Below are the code and all the weights of a small trained network. Each question names an input and a class and asks about switching units off, where a switched-off unit gives its printed mean instead of its output.

import numpy as np


def w(rows, s, z=0):
    codes = np.array(rows[::2]) - 128.0
    scale = np.full(codes.shape[1], s)
    scale[-1] = z or s
    return codes * scale


def f(y):
    return np.maximum(y, 0)


def log_softmax(a):
    a = a - a.max(-1, keepdims=True)
    return a - np.log(np.exp(a).sum(-1, keepdims=True))


def net(x, mask):
    res = np.array(x, float).reshape(1, 7) / 4 @ E
    y = f(res @ A[0][:, :-1].T + A[0][:, -1])
    res = res + np.where(mask, y, B[0][:, -1]) @ B[0][:, :-1]
    return log_softmax(res[-1] @ U[:, :-1].T + U[:, -1])


A, B = {}, {}
E = w([
[113,122,136,149],'x0',
[130,128,128,126],'x1',
[3,237,200,50],'x2',
[127,118,129,127],'x3',
[116,3,246,116],'x4',
[142,133,129,114],'x5',
[27,8,25,109],'x6',
],0.0052)
A[0] = w([
[205,37,102,212,12],'N0',
[134,176,44,183,97],'N1',
[121,41,218,98,236],'N2',
[117,166,65,137,59],'N3',
[208,213,183,208,223],'N4',
[169,95,107,156,9],'N5',
[239,89,113,172,41],'N6',
[201,104,98,122,83],'N7',
[135,189,59,53,160],'N8',
[96,69,206,56,157],'N9',
[117,166,44,137,208],'N10',
[130,168,61,168,61],'N11',
[162,91,110,212,28],'N12',
[29,58,31,103,90],'N13',
[62,154,153,73,27],'N14',
[50,171,158,82,58],'N15',
[190,88,104,225,29],'N16',
[30,30,27,96,128],'N17',
[182,89,94,129,14],'N18',
[142,170,59,205,130],'N19',
[180,92,88,152,38],'N20',
[127,174,56,102,45],'N21',
[165,175,61,147,157],'N22',
[212,99,83,229,34],'N23',
[148,42,168,154,252],'N24',
[126,94,81,132,43],'N25',
[155,49,176,119,124],'N26',
[67,214,17,197,25],'N27',
[75,153,166,65,33],'N28',
[184,90,104,150,28],'N29',
[168,139,199,132,191],'N30',
[254,74,46,145,48],'N31',
],0.0071,0.0037)
B[0] = w([
[65,221,138,140,213],'N0',
[156,87,130,201,177],'N1',
[173,101,23,227,251],'N2',
[137,117,161,215,149],'N3',
[209,27,126,27,245],'N4',
[43,211,226,138,146],'N5',
[35,192,147,86,194],'N6',
[59,153,125,108,168],'N7',
[151,61,114,220,187],'N8',
[92,128,81,253,204],'N9',
[143,64,94,174,204],'N10',
[136,95,117,233,156],'N11',
[46,185,153,126,165],'N12',
[192,70,217,24,217],'N13',
[46,220,216,134,155],'N14',
[22,169,173,157,171],'N15',
[53,206,187,78,185],'N16',
[253,74,189,13,245],'N17',
[34,223,211,156,152],'N18',
[145,71,102,188,184],'N19',
[71,162,179,138,164],'N20',
[82,138,183,184,151],'N21',
[154,67,94,197,189],'N22',
[25,185,182,74,199],'N23',
[150,122,18,162,253],'N24',
[129,170,204,130,149],'N25',
[148,155,73,213,194],'N26',
[122,109,169,224,178],'N27',
[30,244,165,167,156],'N28',
[45,189,186,116,159],'N29',
[218,41,90,105,197],'N30',
[33,234,183,79,220],'N31',
],0.0055,0.0058)
U = w([
[1,255,198,110,44],'0',
[152,141,72,119,254],'1',
[155,147,102,134,201],'2',
[156,141,86,128,196],'3',
[147,151,80,128,175],'4',
[144,128,88,226,6],'5',
[222,118,182,31,56],'6',
],0.0074,0.005)

Each question gives the input, the list of numbers given to net, and the class t.
The units are the neurons (one row each of A and B). Each row of codes is followed by its name. A weight is (code - 128) times the scale printed after its matrix; where a second scale follows, it is the last column's (A, B and U).
mask holds one flag per neuron, in row order. A switched-off neuron (its flag False) gives its mean, the last column of its row in B, instead of its output. The means were averaged over made-up inputs and are rounded, as every weight is.
A unit's drop is (log p(t) with every unit on - log p(t) with that unit switched off) / (log p(t) with every unit on - log p(t) with every unit switched off).
The circuit of an input: a set's keep is (log p(t) with only the set's units on - log p(t) with every unit switched off) / (log p(t) with every unit on - log p(t) with every unit switched off). Starting from the 12 units with the biggest drops (on a tie, the unit counted first), units are removed one at a time, each time the one whose removal leaves the highest keep (on an exact tie, the one counted first), for as long as the keep stays at least 0.8.
circuit, biggest first: the units of the circuit, biggest drop first
k most important neurons: the k neurons with the biggest drops, biggest first
drop when u is switched off: that unit's drop, to one decimal
input [-2,-4,7,-6,-5,-6,8], class 6: circuit, biggest first	N17; N13
input [6,-5,6,-7,1,-3,-8], class 6: 2 most important neurons	N4; N30
input [1,-1,2,-5,-8,5,7], class 5: circuit, biggest first	N27; N8; N10
input [-6,-6,-7,0,-7,3,-2], class 0: circuit, biggest first	N31; N23; N6
input [0,1,2,-6,3,-5,-7], class 6: circuit, biggest first	N4
input [-1,2,2,3,-7,2,-7], class 5: 2 most important neurons	N17; N8
input [-2,5,3,2,6,2,-6], class 5: circuit, biggest first	N9; N2
input [7,-5,4,7,-5,-4,-8], class 6: 2 most important neurons	N4; N2
input [-3,-3,-5,-5,-3,-2,2], class 0: 2 most important neurons	N31; N2
input [1,-4,4,0,1,4,5], class 6: drop when N17 is switched off	0.5
input [-1,7,0,4,8,1,1], class 5: drop when N2 is switched off	0.3
input [-7,6,-8,-4,8,2,-8], class 0: drop when N23 is switched off	0.2
